Below are the code and all the weights of a small trained network. Each question names an input and a class and asks about switching units off, where a switched-off unit gives its printed mean instead of its output.

import numpy as np


def w(rows, s, z=0):
    codes = np.array(rows[::2]) - 128.0
    scale = np.full(codes.shape[1], s)
    scale[-1] = z or s
    return codes * scale


def f(y):
    return np.maximum(y, 0)


def log_softmax(a):
    a = a - a.max(-1, keepdims=True)
    return a - np.log(np.exp(a).sum(-1, keepdims=True))


def net(x, mask):
    res = np.array(x, float).reshape(1, 8) / 4 @ E
    y = f(res @ A[0][:, :-1].T + A[0][:, -1])
    res = res + np.where(mask, y, B[0][:, -1]) @ B[0][:, :-1]
    return log_softmax(res[-1] @ U[:, :-1].T + U[:, -1])


A, B = {}, {}
E = w([
[115,119,132,184,126,128],'x0',
[129,125,109,85,136,139],'x1',
[171,109,205,93,115,169],'x2',
[116,130,68,107,147,66],'x3',
[92,159,149,163,155,135],'x4',
[109,164,133,163,123,130],'x5',
[98,162,128,154,135,145],'x6',
[1,130,166,88,47,109],'x7',
],0.012)
A[0] = w([
[134,179,195,86,77,198,84],'n0',
[83,132,190,183,71,129,128],'n1',
[67,25,170,81,91,194,192],'n2',
[45,150,105,85,108,1,142],'n3',
[160,204,97,181,150,67,115],'n4',
[147,166,37,130,229,45,164],'n5',
[204,127,172,150,147,202,132],'n6',
[209,162,172,139,170,220,149],'n7',
[208,201,121,157,154,137,249],'n8',
[160,81,60,171,154,143,122],'n9',
[189,75,88,98,135,70,255],'n10',
[168,134,146,70,143,187,139],'n11',
[49,85,151,111,83,107,178],'n12',
[78,146,159,99,132,42,106],'n13',
],0.0096,0.0084)
B[0] = w([
[89,151,168,62,112,100,172],'n0',
[159,153,113,124,86,151,194],'n1',
[95,231,116,97,66,169,215],'n2',
[135,108,12,200,76,27,239],'n3',
[133,175,146,144,185,144,190],'n4',
[157,116,170,164,225,122,249],'n5',
[23,48,104,146,87,74,196],'n6',
[41,52,90,152,87,75,210],'n7',
[95,89,114,176,203,178,238],'n8',
[139,113,161,113,177,120,187],'n9',
[116,141,80,122,198,176,241],'n10',
[31,98,114,164,165,111,171],'n11',
[126,216,112,112,1,127,219],'n12',
[103,109,96,174,81,115,179],'n13',
],0.009,0.013)
U = w([
[122,57,114,164,152,229,254],'0',
[82,30,53,163,41,48,44],'1',
[147,220,84,113,42,128,207],'2',
[118,184,248,54,20,134,56],'3',
[255,128,121,156,201,99,47],'4',
],0.0063,0.006)

Each question gives the input, the list of numbers given to net, and the class t.
The units are the neurons (one row each of A and B). Each row of codes is followed by its name. A weight is (code - 128) times the scale printed after its matrix; where a second scale follows, it is the last column's (A, B and U).
mask holds one flag per neuron, in row order. A switched-off neuron (its flag False) gives its mean, the last column of its row in B, instead of its output. The means were averaged over made-up inputs and are rounded, as every weight is.
A unit's drop is (log p(t) with every unit on - log p(t) with that unit switched off) / (log p(t) with every unit on - log p(t) with every unit switched off).
The circuit of an input: a set's keep is (log p(t) with only the set's units on - log p(t) with every unit switched off) / (log p(t) with every unit on - log p(t) with every unit switched off). Starting from the 12 units with the biggest drops (on a tie, the unit counted first), units are removed one at a time, each time the one whose removal leaves the highest keep (on an exact tie, the one counted first), for as long as the keep stays at least 0.8.
circuit, biggest first: the units of the circuit, biggest drop first
k most important neurons: the k neurons with the biggest drops, biggest first
drop of u: that unit's drop, to one decimal
input [-7,-5,6,0,8,-2,-1,6], class 3: circuit, biggest first => n0
input [-8,-8,-1,0,-4,-5,0,0], class 0: circuit, biggest first => n12; n3
input [-7,4,2,6,-7,4,-3,-8], class 0: circuit, biggest first => n8; n10
input [-2,7,6,-3,7,-7,0,1], class 3: circuit, biggest first => n3; n0
input [-2,8,5,-5,-6,-2,-8,4], class 3: circuit, biggest first => n3; n0
input [-1,5,6,-4,-2,4,2,-6], class 1: 2 most important neurons => n7; n6
input [6,7,-6,0,-4,-8,-1,7], class 2: circuit, biggest first => n2; n12
input [0,6,-3,-3,-1,7,3,2], class 2: 2 most important neurons => n7; n6
input [-5,2,-2,4,5,-4,-3,-4], class 4: 2 most important neurons => n5; n6
input [-2,3,8,-3,-1,-2,1,0], class 1: 3 most important neurons => n7; n6; n11
input [-2,5,-8,-2,-3,-2,4,4], class 2: 4 most important neurons => n7; n6; n12; n8
input [2,-4,7,-1,1,0,1,-2], class 1: 2 most important neurons => n7; n6
input [-3,-6,-3,-1,3,-7,1,0], class 0: 3 most important neurons => n3; n12; n2
input [0,8,3,0,0,-4,4,7], class 3: circuit, biggest first => n0
input [3,-6,3,6,0,8,-8,-6], class 0: 2 most important neurons => n8; n3
input [7,7,4,-2,-8,5,-4,7], class 3: 2 most important neurons => n0; n10
input [-5,8,-6,-1,-6,-1,-5,7], class 2: 4 most important neurons => n2; n12; n7; n6
input [-5,3,1,-2,-5,8,4,3], class 3: drop of n0 => 0.2
input [4,3,2,-5,-5,-3,4,-7], class 1: drop of n4 => 0.1
input [6,0,-1,-2,-3,-8,-1,-1], class 0: drop of n12 => 0.2
